Below are the code and all the weights of a small trained network. Each question names an input and a target symbol and asks about switching units off, where a switched-off unit gives its printed mean instead of its output.

import numpy as np


def w(rows, s, z=0):
    codes = np.array(rows[::2]) - 128.0
    scale = np.full(codes.shape[1], s)
    scale[-1] = z or s
    return codes * scale


def norm(h):
    return h / np.sqrt((h * h).mean(-1, keepdims=True) + 1e-5)


def f(y):
    return y / 2 * (1 + np.tanh(0.7978845608 * (y + 0.044715 * y**3)))


def softmax(a):
    e = np.exp(a - a.max(-1, keepdims=True))
    return e / e.sum(-1, keepdims=True)


def log_softmax(a):
    a = a - a.max(-1, keepdims=True)
    return a - np.log(np.exp(a).sum(-1, keepdims=True))


def net(x, mask):
    ids = ['αβεθλμπψω'.index(c) for c in x.split()]
    T = len(ids)
    res = E[ids] + P[:T]
    r = norm(res)
    for j in range(2):
        rows = slice(3 * j, 3 * j + 3)
        q, k, v = (r @ M[0][rows].T for M in (Q, K, V))
        z = softmax(np.where(np.tri(T) > 0, q @ k.T / 3**0.5, -1e9)) @ v
        o = O[0][rows]
        res = res + np.where(mask[j], z, o[:, -1]) @ o[:, :-1]
    y = f(norm(res) @ A[0][:, :-1].T + A[0][:, -1])
    res = res + np.where(mask[2:14], y, B[0][:, -1]) @ B[0][:, :-1]
    return log_softmax(norm(res)[-1] @ U[:, :-1].T + U[:, -1])


Q, K, V, O, A, B = {}, {}, {}, {}, {}, {}
E = w([
[250,92,102,134],'α',
[134,74,147,133],'β',
[120,67,149,136],'ε',
[197,194,109,180],'θ',
[117,97,104,113],'λ',
[208,190,71,137],'μ',
[77,114,174,189],'π',
[139,214,72,179],'ψ',
[141,131,145,102],'ω',
],0.012)
P = w([
[165,77,67,84],'0',
[255,119,82,159],'1',
[57,205,159,134],'2',
[198,88,190,211],'3',
[165,112,158,139],'4',
[80,215,179,109],'5',
[121,121,118,144],'6',
[151,128,90,95],'7',
],0.012)
Q[0] = w([
[203,106,2,71],'h0',
[166,248,129,190],'h0',
[185,10,125,239],'h0',
[149,237,125,62],'h1',
[7,192,215,31],'h1',
[94,68,152,22],'h1',
],0.0091)
K[0] = w([
[136,175,149,173],'h0',
[67,134,93,218],'h0',
[130,199,247,169],'h0',
[176,86,86,62],'h1',
[115,61,64,172],'h1',
[175,63,141,169],'h1',
],0.013)
V[0] = w([
[43,37,140,199],'h0',
[129,152,160,83],'h0',
[57,98,103,120],'h0',
[77,123,105,197],'h1',
[99,20,180,132],'h1',
[127,154,155,6],'h1',
],0.012)
O[0] = w([
[202,150,17,125,62],'h0',
[139,58,193,245,65],'h0',
[163,172,100,147,44],'h0',
[65,104,43,1,136],'h1',
[83,78,64,234,3],'h1',
[222,232,229,225,64],'h1',
],0.008,0.004)
A[0] = w([
[89,168,104,122,131],'n0',
[106,26,126,100,140],'n1',
[149,61,146,67,135],'n2',
[158,78,76,210,118],'n3',
[229,125,89,137,140],'n4',
[171,190,235,140,129],'n5',
[76,66,18,108,106],'n6',
[73,198,93,92,117],'n7',
[41,122,166,47,176],'n8',
[114,254,115,32,144],'n9',
[75,89,134,86,99],'n10',
[67,156,83,151,255],'n11',
],0.0095,0.006)
B[0] = w([
[182,134,128,70,140],'n0',
[96,163,148,135,180],'n1',
[142,143,84,190,187],'n2',
[178,150,221,149,156],'n3',
[15,152,104,77,186],'n4',
[84,171,102,157,239],'n5',
[80,174,120,106,196],'n6',
[179,91,203,150,164],'n7',
[76,90,163,182,242],'n8',
[202,32,114,110,254],'n9',
[82,80,159,121,150],'n10',
[191,2,150,154,212],'n11',
],0.0079,0.0061)
U = w([
[173,78,153,175,33],'α',
[169,82,113,213,75],'β',
[160,68,73,194,81],'ε',
[107,77,224,32,3],'θ',
[60,179,112,147,245],'λ',
[97,164,194,46,104],'μ',
[106,82,25,80,217],'π',
[148,32,148,11,180],'ψ',
[99,148,167,180,234],'ω',
],0.012,0.004)

Each question gives the input, a string of symbols that net reads in full, and the target symbol t.
The units are the heads (3 rows each of Q, K, V and O) and the neurons (one row each of A and B). Each row of codes is followed by its name. A weight is (code - 128) times the scale printed after its matrix; where a second scale follows, it is the last column's (O, A, B and U).
mask holds one flag per unit, heads first, then neurons. A switched-off unit (its flag False) gives its mean, the last column of its rows in O or B, instead of its output. The means were averaged over made-up inputs and are rounded, as every weight is.
A unit's drop is (log p(t) with every unit on - log p(t) with that unit switched off) / (log p(t) with every unit on - log p(t) with every unit switched off).
The circuit of an input: a set's keep is (log p(t) with only the set's units on - log p(t) with every unit switched off) / (log p(t) with every unit on - log p(t) with every unit switched off). Starting from the 12 units with the biggest drops (on a tie, the unit counted first), units are removed one at a time, each time the one whose removal leaves the highest keep (on an exact tie, the one counted first), for as long as the keep stays at least 0.8.
circuit, biggest first: the units of the circuit, biggest drop first
top k neurons: the k neurons with the biggest drops, biggest first
which heads matter: for each layer, one digit per head in row order, 1 if its drop is at least 0.15 and else 0, layers parted by /
input π α ε λ, target ε: which heads matter	11
input ε θ λ μ, target λ: which heads matter	00
input ψ θ λ λ, target λ: top 3 neurons	n9, n4, n11
input λ ψ μ π, target μ: top 2 neurons	n11, n5
input θ λ μ, target ψ: circuit, biggest first	n9
input ε λ μ ω, target μ: top 2 neurons	n11, n5
input π ψ μ ψ β μ, target π: which heads matter	10
input ε λ π ω, target π: which heads matter	11
input ψ ω θ π α ψ μ, target ψ: circuit, biggest first	n9, h1
input ω θ π ψ ψ λ, target ω: which heads matter	01
input ε θ π π, target π: circuit, biggest first	h1, h0
input ψ θ π, target θ: which heads matter	01
input ψ λ λ ε, target λ: circuit, biggest first	n9, n11, n4, h0
input μ π μ β α α, target μ: circuit, biggest first	n11
input β π ψ ψ π ψ π, target ψ: which heads matter	10
input α λ β μ ψ α, target ω: circuit, biggest first	h1, n5
input ψ λ α ψ ω, target ω: which heads matter	00
input ψ π λ ψ, target λ: top 3 neurons	n4, n5, n11
input ε θ μ ψ, target μ: which heads matter	01
input ψ ψ ψ α, target ψ: circuit, biggest first	h1
input λ λ ψ ε, target ψ: which heads matter	11
input ψ ψ μ α μ θ, target θ: top 2 neurons	n9, n8
